Here is a tiny trained network, its code and every weight. The questions are about switching its units off for an input and a target symbol, where a switched-off unit gives its printed mean instead of its output.

import numpy as np


def w(rows, s, z=0):
    codes = np.array(rows[::2]) - 128.0
    scale = np.full(codes.shape[1], s)
    scale[-1] = z or s
    return codes * scale


def norm(h):
    return h / np.sqrt((h * h).mean(-1, keepdims=True) + 1e-5)


def f(y):
    return y / 2 * (1 + np.tanh(0.7978845608 * (y + 0.044715 * y**3)))


def softmax(a):
    e = np.exp(a - a.max(-1, keepdims=True))
    return e / e.sum(-1, keepdims=True)


def log_softmax(a):
    a = a - a.max(-1, keepdims=True)
    return a - np.log(np.exp(a).sum(-1, keepdims=True))


def net(x, mask):
    ids = ['αβγδεζηθλμξστφψω'.index(c) for c in x.split()]
    T = len(ids)
    res = E[ids] + P[:T]
    u = 0
    for l in range(2):
        r = norm(res)
        for j in range(3):
            rows = slice(2 * j, 2 * j + 2)
            q, k, v = (r @ M[l][rows].T for M in (Q, K, V))
            z = softmax(np.where(np.tri(T) > 0, q @ k.T / 2**0.5, -1e9)) @ v
            o = O[l][rows]
            res = res + np.where(mask[u + j], z, o[:, -1]) @ o[:, :-1]
        u += 3
        y = f(norm(res) @ A[l][:, :-1].T + A[l][:, -1])
        res = res + np.where(mask[u : u + 12], y, B[l][:, -1]) @ B[l][:, :-1]
        u += 12
    return log_softmax(norm(res)[-1] @ U[:, :-1].T + U[:, -1])


Q, K, V, O, A, B = {}, {}, {}, {}, {}, {}
E = w([
[164,111,82,129,78,128],'α',
[225,117,90,152,94,138],'β',
[123,128,121,165,60,37],'γ',
[62,106,7,40,27,255],'δ',
[159,109,158,36,76,155],'ε',
[113,183,151,75,137,176],'ζ',
[69,150,117,160,69,74],'η',
[131,137,76,155,151,157],'θ',
[154,118,98,124,158,182],'λ',
[134,215,138,145,150,134],'μ',
[164,123,137,184,113,113],'ξ',
[134,169,159,75,148,175],'σ',
[119,129,120,109,139,149],'τ',
[154,195,151,90,91,106],'φ',
[137,140,113,108,145,172],'ψ',
[108,186,85,115,132,176],'ω',
],0.014)
P = w([
[156,147,59,12,253,26],'0',
[97,30,72,90,231,60],'1',
[120,142,98,65,179,86],'2',
[136,151,104,68,154,103],'3',
[142,167,110,73,135,116],'4',
[137,169,117,79,123,127],'5',
[134,171,123,83,109,139],'6',
[129,172,130,90,96,147],'7',
[129,171,140,96,84,157],'8',
[121,169,148,104,69,168],'9',
[116,153,164,110,58,175],'10',
[114,140,172,125,42,190],'11',
[123,129,178,119,35,178],'12',
],0.0041)
Q[0] = w([
[128,154,65,52,91,152],'0.h0',
[144,54,81,108,159,107],'0.h0',
[103,8,209,168,42,206],'0.h1',
[129,228,47,1,14,135],'0.h1',
[90,246,161,89,163,128],'0.h2',
[77,27,176,144,204,133],'0.h2',
],0.0057)
K[0] = w([
[95,151,48,54,131,142],'0.h0',
[117,2,60,133,128,135],'0.h0',
[110,31,162,119,118,100],'0.h1',
[143,174,106,93,42,181],'0.h1',
[116,207,100,79,150,121],'0.h2',
[102,44,108,138,140,127],'0.h2',
],0.0065)
V[0] = w([
[151,129,156,170,107,154],'0.h0',
[104,252,120,126,114,70],'0.h0',
[66,79,154,150,200,52],'0.h1',
[161,158,27,167,71,197],'0.h1',
[63,154,145,190,235,63],'0.h2',
[160,73,77,169,180,156],'0.h2',
],0.0031)
O[0] = w([
[52,147,125,107,181,58,85],'0.h0',
[118,113,145,159,164,68,199],'0.h0',
[203,254,127,128,127,116,4],'0.h1',
[131,49,171,134,169,157,224],'0.h1',
[107,87,124,110,84,192,70],'0.h2',
[125,201,107,126,126,63,103],'0.h2',
],0.0047,0.0027)
A[0] = w([
[97,155,116,145,41,184,252],'0.n0',
[142,91,193,146,128,118,187],'0.n1',
[123,165,255,98,61,88,22],'0.n2',
[239,112,75,111,67,124,222],'0.n3',
[103,110,159,216,121,41,191],'0.n4',
[70,141,87,99,197,107,111],'0.n5',
[43,150,150,35,81,129,70],'0.n6',
[111,188,143,102,180,175,177],'0.n7',
[181,136,169,143,114,34,113],'0.n8',
[111,134,86,91,16,157,131],'0.n9',
[34,101,127,165,133,153,177],'0.n10',
[131,69,111,40,89,150,160],'0.n11',
],0.0062,0.0019)
B[0] = w([
[182,57,179,165,153,65,248],'0.n0',
[123,254,39,247,98,189,133],'0.n1',
[172,88,240,191,44,137,167],'0.n2',
[54,177,184,133,60,79,253],'0.n3',
[252,153,79,100,146,232,165],'0.n4',
[168,120,190,165,57,160,161],'0.n5',
[175,187,94,107,113,228,218],'0.n6',
[69,54,160,215,117,52,252],'0.n7',
[69,158,103,96,189,242,161],'0.n8',
[142,55,121,169,180,82,228],'0.n9',
[169,201,113,80,98,82,158],'0.n10',
[68,148,71,208,144,69,253],'0.n11',
],0.004,0.0033)
Q[1] = w([
[110,61,41,123,235,134],'1.h0',
[136,92,137,116,132,124],'1.h0',
[145,156,163,133,85,139],'1.h1',
[142,188,238,154,4,125],'1.h1',
[105,74,6,111,234,133],'1.h2',
[188,160,120,162,162,151],'1.h2',
],0.013)
K[1] = w([
[149,196,69,28,193,64],'1.h0',
[140,100,141,74,72,124],'1.h0',
[186,83,197,199,70,182],'1.h1',
[104,47,192,241,78,183],'1.h1',
[133,211,53,2,188,71],'1.h2',
[98,214,112,100,172,202],'1.h2',
],0.0087)
V[1] = w([
[239,87,173,84,162,180],'1.h0',
[139,105,106,174,148,102],'1.h0',
[142,222,65,195,125,174],'1.h1',
[110,186,184,120,146,74],'1.h1',
[137,88,175,193,221,93],'1.h2',
[35,211,132,100,164,254],'1.h2',
],0.0073)
O[1] = w([
[166,240,67,38,111,168,9],'1.h0',
[97,149,181,103,92,104,106],'1.h0',
[171,125,118,254,137,217,230],'1.h1',
[187,200,229,161,107,60,236],'1.h1',
[70,214,101,139,209,45,16],'1.h2',
[61,151,178,130,38,148,120],'1.h2',
],0.0063,0.0016)
A[1] = w([
[104,105,141,193,158,162,138],'1.n0',
[182,177,96,139,158,192,255],'1.n1',
[200,254,67,184,135,160,4],'1.n2',
[183,139,180,166,130,77,73],'1.n3',
[167,124,71,155,131,22,194],'1.n4',
[105,121,144,144,46,158,61],'1.n5',
[87,163,144,89,202,119,161],'1.n6',
[106,189,210,73,167,201,186],'1.n7',
[137,176,141,117,44,94,230],'1.n8',
[99,88,144,116,130,115,147],'1.n9',
[160,73,116,215,86,138,178],'1.n10',
[142,77,190,84,84,86,141],'1.n11',
],0.0069,0.0033)
B[1] = w([
[109,178,115,158,141,110,173],'1.n0',
[130,200,43,61,199,168,184],'1.n1',
[6,105,151,169,170,203,140],'1.n2',
[132,142,157,210,169,204,154],'1.n3',
[89,73,201,104,107,122,184],'1.n4',
[50,142,105,90,74,121,157],'1.n5',
[74,117,188,96,25,54,138],'1.n6',
[123,57,89,186,176,106,182],'1.n7',
[173,167,124,93,255,125,200],'1.n8',
[230,124,87,65,139,140,142],'1.n9',
[91,181,114,68,113,74,253],'1.n10',
[189,148,128,129,57,214,170],'1.n11',
],0.0051,0.0056)
U = w([
[139,3,121,150,162,54,133],'α',
[179,115,63,103,211,128,252],'β',
[210,103,118,194,191,134,143],'γ',
[78,49,48,97,78,183,144],'δ',
[199,83,142,25,87,164,91],'ε',
[102,208,178,58,66,156,79],'ζ',
[183,74,120,202,92,195,90],'η',
[57,115,65,174,198,85,84],'θ',
[48,133,78,45,175,96,142],'λ',
[112,192,209,216,187,77,1],'μ',
[96,198,75,169,143,224,84],'ξ',
[138,215,154,56,189,99,152],'σ',
[170,81,221,148,82,112,192],'τ',
[236,193,213,131,133,167,35],'φ',
[80,114,191,54,118,47,182],'ψ',
[61,103,161,187,34,132,175],'ω',
],0.015,0.0031)

Each question gives the input, a string of symbols that net reads in full, and the target symbol t.
The units are the heads (2 rows each of Q, K, V and O) and the neurons (one row each of A and B). Each row of codes is followed by its name. A weight is (code - 128) times the scale printed after its matrix; where a second scale follows, it is the last column's (O, A, B and U).
mask holds one flag per unit, layer by layer, with each layer's heads first. A switched-off unit (its flag False) gives its mean, the last column of its rows in O or B, instead of its output. The means were averaged over made-up inputs and are rounded, as every weight is.
A unit's drop is (log p(t) with every unit on - log p(t) with that unit switched off) / (log p(t) with every unit on - log p(t) with every unit switched off).
The circuit of an input: a set's keep is (log p(t) with only the set's units on - log p(t) with every unit switched off) / (log p(t) with every unit on - log p(t) with every unit switched off). Starting from the 12 units with the biggest drops (on a tie, the unit counted first), units are removed one at a time, each time the one whose removal leaves the highest keep (on an exact tie, the one counted first), for as long as the keep stays at least 0.8.
circuit, biggest first: the units of the circuit, biggest drop first
most important unit: the unit with the biggest drop
top k neurons: the k neurons with the biggest drops, biggest first
top k neurons in layer l: the k neurons of layer l with the biggest drops, biggest first
input σ θ ψ γ γ, target γ: circuit, biggest first : (1.h2 0.n4)
input φ θ ζ, target θ: circuit, biggest first : (1.n7)
input β ψ η λ ω δ ω β θ λ α ω, target β: top 3 neurons : (0.n7 0.n3 0.n2)
input σ ζ ψ ξ γ, target ξ: top 3 neurons : (0.n2 0.n4 0.n8)
input σ ψ ξ ψ ζ μ β θ α ε λ, target σ: top 3 neurons in layer 0 : (0.n7 0.n3 0.n4)
input ξ ζ ψ, target ξ: top 2 neurons : (0.n4 0.n8)
input ξ σ ψ μ ψ γ α λ γ ω ζ, target ω: top 4 neurons in layer 0 : (0.n7 0.n0 0.n5 0.n8)
input τ ζ ψ γ, target ψ: top 3 neurons : (0.n5 0.n7 1.n10)
input η ζ ε μ τ ε ω δ φ σ δ ψ ζ, target ψ: top 3 neurons : (0.n4 1.n6 0.n0)
input ω τ ω ψ ξ θ γ, target θ: top 2 neurons in layer 0 : (0.n5 0.n6)
input γ δ μ σ β σ, target β: top 4 neurons in layer 0 : (0.n3 0.n9 0.n6 0.n0)
input ε α μ γ ξ γ δ φ γ ω, target ε: top 2 neurons : (0.n3 0.n2)
input θ φ ω ψ ξ ω μ θ, target θ: top 4 neurons in layer 0 : (0.n2 0.n7 0.n6 0.n4)
input θ λ β ω ζ α γ β β θ ξ σ, target ξ: top 4 neurons : (0.n6 0.n3 0.n10 0.n9)
input μ μ ω, target μ: circuit, biggest first : (1.h1 0.n7)
input α ψ α ω μ ω τ, target α: most important unit : 0.n7
input τ ζ μ μ ζ, target μ: circuit, biggest first : (1.n7 1.h1)
input ψ ψ ζ ψ ξ ψ ω, target ψ: top 2 neurons : (0.n7 0.n4)
input μ β η λ, target μ: circuit, biggest first : (1.h1 1.h2)
input θ β τ, target θ: most important unit : 1.h1
input β θ τ ζ λ δ ω β φ η, target φ: top 3 neurons in layer 0 : (0.n2 0.n10 0.n7)
input τ φ ψ β ψ ω ε ζ ω, target τ: top 3 neurons in layer 0 : (0.n4 0.n0 0.n7)
input α ζ λ, target α: top 2 neurons : (0.n7 0.n3)
input ω β η β ω φ ε ε λ σ τ ψ γ, target ψ: top 2 neurons in layer 0 : (0.n7 0.n6)
input λ ξ ψ ω, target λ: top 4 neurons : (0.n6 0.n1 0.n7 0.n4)
input μ ψ ζ, target ψ: top 4 neurons in layer 0 : (0.n7 0.n4 0.n1 0.n8)
input ω φ η ψ φ δ φ α ω, target ω: most important unit : 0.n3
input σ α ξ α β τ ω ω ζ σ η μ ω, target σ: top 2 neurons : (0.n3 1.n8)
